Below is a small trained network, with its code and all its weights. Each question gives an input and a target symbol and asks what happens when units are switched off, that is, made to give their printed mean instead of their output.

import numpy as np


def w(rows, s, z=0):
    codes = np.array(rows[::2]) - 128.0
    scale = np.full(codes.shape[1], s)
    scale[-1] = z or s
    return codes * scale


def norm(h):
    return h / np.sqrt((h * h).mean(-1, keepdims=True) + 1e-5)


def f(y):
    return y / 2 * (1 + np.tanh(0.7978845608 * (y + 0.044715 * y**3)))


def softmax(a):
    e = np.exp(a - a.max(-1, keepdims=True))
    return e / e.sum(-1, keepdims=True)


def log_softmax(a):
    a = a - a.max(-1, keepdims=True)
    return a - np.log(np.exp(a).sum(-1, keepdims=True))


def net(x, mask):
    ids = ['ΘΣΦΨβγεπ'.index(c) for c in x.split()]
    T = len(ids)
    res = E[ids] + P[:T]
    u = 0
    for l in range(3):
        q, k, v = (norm(res) @ M[l].T for M in (Q, K, V))
        z = softmax(np.where(np.tri(T) > 0, q @ k.T / 4**0.5, -1e9)) @ v
        res = res + np.where(mask[u], z, O[l][:, -1]) @ O[l][:, :-1]
        u += 1
        y = f(norm(res) @ A[l][:, :-1].T + A[l][:, -1])
        res = res + np.where(mask[u : u + 4], y, B[l][:, -1]) @ B[l][:, :-1]
        u += 4
    return log_softmax(norm(res)[-1] @ U[:, :-1].T + U[:, -1])


Q, K, V, O, A, B = {}, {}, {}, {}, {}, {}
E = w([
[116,46,81,187],'Θ',
[146,232,22,110],'Σ',
[14,180,59,55],'Φ',
[59,9,188,68],'Ψ',
[159,193,238,3],'β',
[139,35,70,27],'γ',
[185,230,193,102],'ε',
[218,196,37,127],'π',
],0.018)
P = w([
[6,205,47,112],'0',
[39,189,78,140],'1',
[62,180,95,146],'2',
[83,164,114,139],'3',
[101,158,124,138],'4',
[118,152,131,137],'5',
[133,147,140,137],'6',
[148,140,147,134],'7',
[162,134,155,132],'8',
[179,124,163,132],'9',
[192,118,169,128],'10',
[213,107,180,125],'11',
],0.013)
Q[0] = w([
[1,222,146,58],'L0H1',
[225,120,213,107],'L0H1',
[51,71,233,185],'L0H1',
[141,149,145,2],'L0H1',
],0.0079)
K[0] = w([
[17,245,131,150],'L0H1',
[172,114,249,143],'L0H1',
[21,38,158,38],'L0H1',
[73,254,207,92],'L0H1',
],0.0073)
V[0] = w([
[200,166,114,180],'L0H1',
[161,124,41,11],'L0H1',
[255,151,100,170],'L0H1',
[153,161,81,183],'L0H1',
],0.0051)
O[0] = w([
[131,147,117,54,77],'L0H1',
[108,189,197,54,158],'L0H1',
[71,89,143,3,4],'L0H1',
[237,131,44,60,202],'L0H1',
],0.0043,0.0011)
A[0] = w([
[91,245,128,65,99],'L0N1',
[136,172,99,146,72],'L0N2',
[97,131,162,195,3],'L0N3',
[42,148,116,2,170],'L0N4',
],0.0095,0.0046)
B[0] = w([
[101,159,111,254,253],'L0N1',
[137,129,80,88,128],'L0N2',
[154,107,113,145,108],'L0N3',
[50,168,111,71,241],'L0N4',
],0.013,0.0046)
Q[1] = w([
[119,85,96,254],'L1H1',
[161,103,128,119],'L1H1',
[111,65,139,139],'L1H1',
[149,131,117,160],'L1H1',
],0.021)
K[1] = w([
[251,129,195,87],'L1H1',
[153,109,130,99],'L1H1',
[153,73,179,95],'L1H1',
[233,141,127,104],'L1H1',
],0.014)
V[1] = w([
[102,90,182,58],'L1H1',
[245,99,211,219],'L1H1',
[48,75,212,31],'L1H1',
[113,253,132,126],'L1H1',
],0.006)
O[1] = w([
[94,20,85,131,39],'L1H1',
[51,254,65,92,3],'L1H1',
[136,34,66,194,43],'L1H1',
[251,183,139,115,210],'L1H1',
],0.0069,0.0036)
A[1] = w([
[65,120,150,151,163],'L1N1',
[55,158,169,109,3],'L1N2',
[163,131,131,139,211],'L1N3',
[119,129,161,7,135],'L1N4',
],0.017,0.0044)
B[1] = w([
[171,67,142,66,255],'L1N1',
[121,155,29,215,171],'L1N2',
[122,94,150,171,220],'L1N3',
[11,171,103,192,188],'L1N4',
],0.011,0.0042)
Q[2] = w([
[115,116,201,62],'L2H1',
[157,100,120,35],'L2H1',
[131,84,22,86],'L2H1',
[99,134,3,68],'L2H1',
],0.017)
K[2] = w([
[144,56,77,203],'L2H1',
[95,102,81,211],'L2H1',
[7,91,126,228],'L2H1',
[46,150,55,137],'L2H1',
],0.014)
V[2] = w([
[58,177,169,124],'L2H1',
[154,109,46,139],'L2H1',
[98,128,228,93],'L2H1',
[12,114,120,163],'L2H1',
],0.011)
O[2] = w([
[124,214,181,120,251],'L2H1',
[199,74,74,1,147],'L2H1',
[94,136,136,191,3],'L2H1',
[84,126,215,62,235],'L2H1',
],0.0097,0.0025)
A[2] = w([
[158,135,66,16,229],'L2N1',
[243,212,68,108,4],'L2N2',
[75,253,101,60,229],'L2N3',
[28,64,80,125,91],'L2N4',
],0.013,0.0033)
B[2] = w([
[198,157,195,155,195],'L2N1',
[90,18,40,164,194],'L2N2',
[173,34,136,143,255],'L2N3',
[55,252,78,117,198],'L2N4',
],0.015,0.0083)
U = w([
[71,182,76,104,201],'Θ',
[76,8,190,101,94],'Σ',
[153,118,162,107,136],'Φ',
[168,81,40,122,170],'Ψ',
[97,47,242,170,2],'β',
[190,178,111,63,204],'γ',
[143,191,141,206,150],'ε',
[148,110,195,104,117],'π',
],0.016,0.0066)

Each question gives the input, a string of symbols that net reads in full, and the target symbol t.
The units are the heads (4 rows each of Q, K, V and O) and the neurons (one row each of A and B). Each row of codes is followed by its name. A weight is (code - 128) times the scale printed after its matrix; where a second scale follows, it is the last column's (O, A, B and U).
mask holds one flag per unit, layer by layer, with each layer's heads first. A switched-off unit (its flag False) gives its mean, the last column of its rows in O or B, instead of its output. The means were averaged over made-up inputs and are rounded, as every weight is.
A unit's drop is (log p(t) with every unit on - log p(t) with that unit switched off) / (log p(t) with every unit on - log p(t) with every unit switched off).
The circuit of an input: a set's keep is (log p(t) with only the set's units on - log p(t) with every unit switched off) / (log p(t) with every unit on - log p(t) with every unit switched off). Starting from the 12 units with the biggest drops (on a tie, the unit counted first), units are removed one at a time, each time the one whose removal leaves the highest keep (on an exact tie, the one counted first), for as long as the keep stays at least 0.8.
units of the circuit, in order: the units of the circuit, biggest drop first
most important unit: the unit with the biggest drop
top k neurons: the k neurons with the biggest drops, biggest first
top k neurons in layer l: the k neurons of layer l with the biggest drops, biggest first
drop when u is switched off: that unit's drop, to one decimal
input Θ Ψ Ψ γ γ Θ, target Σ: most important unit	L0N1
input ε ε ε Θ Ψ Θ β Θ β Θ, target β: top 3 neurons	(L2N4, L0N1, L1N4)
input Θ Ψ Θ, target Θ: units of the circuit, in order	(L1H1, L2N4, L2H1)
input Ψ ε Σ Φ Φ Θ, target π: top 2 neurons in layer 1	(L1N2, L1N1)
input Σ Θ γ Φ ε Θ π Θ Ψ β γ ε, target ε: top 4 neurons	(L2N3, L1N1, L0N4, L0N1)
input π Θ Θ Ψ Θ Θ Ψ ε Σ Θ Ψ Θ, target Θ: units of the circuit, in order	(L1H1, L2N4, L0N1, L2N3)
input Θ Θ Φ Θ Θ Φ γ β, target Σ: top 2 neurons in layer 1	(L1N4, L1N1)
input β Σ Θ γ γ Θ, target Σ: top 4 neurons	(L0N1, L1N2, L2N1, L1N4)
input Σ ε γ ε Θ Φ Φ Θ Θ β Θ Θ, target β: top 4 neurons	(L1N4, L1N1, L2N4, L0N1)
input γ π ε ε, target Ψ: top 2 neurons in layer 0	(L0N1, L0N2)
input ε Θ Θ ε π Θ Θ Θ ε β β, target ε: top 2 neurons in layer 1	(L1N4, L1N2)
input Σ Θ Θ π Θ ε Θ Θ Φ Σ, target Ψ: top 2 neurons	(L2N2, L0N1)
input ε Θ Φ γ Σ Θ Θ Ψ, target Θ: top 3 neurons	(L1N4, L0N1, L2N4)
input Φ Φ Θ, target π: most important unit	L2H1
input Θ ε ε Θ, target ε: top 2 neurons	(L0N4, L2N3)
input Φ ε Θ ε Θ β Θ Φ Φ, target Σ: top 2 neurons in layer 2	(L2N3, L2N2)
input Φ ε Ψ π ε Θ Σ ε Θ Θ, target ε: top 3 neurons in layer 2	(L2N3, L2N2, L2N4)
input Σ Φ ε Θ Ψ, target Θ: top 3 neurons	(L2N4, L1N4, L0N1)
input Σ ε Φ Σ ε β Θ Ψ Φ π γ ε, target Ψ: top 2 neurons in layer 2	(L2N2, L2N1)
input Θ Θ π, target Ψ: top neuron	(L2N2)
input Φ Θ π γ β γ, target Θ: top 3 neurons	(L1N4, L2N4, L0N4)
input Θ Θ Θ ε Θ Σ Σ ε Θ Θ Θ, target γ: top 2 neurons	(L0N1, L2N3)
input Θ Θ Ψ β, target β: top 4 neurons	(L2N3, L0N1, L0N4, L1N2)
input β Θ π π β β, target Ψ: top 2 neurons in layer 2	(L2N3, L2N1)
input ε Ψ Σ γ Ψ Θ Θ Θ Θ Θ Θ, target γ: top 2 neurons in layer 0	(L0N4, L0N1)
input Θ Ψ ε Ψ Θ Θ Θ Θ Σ ε β, target ε: drop when L2N2 is switched off	0.1
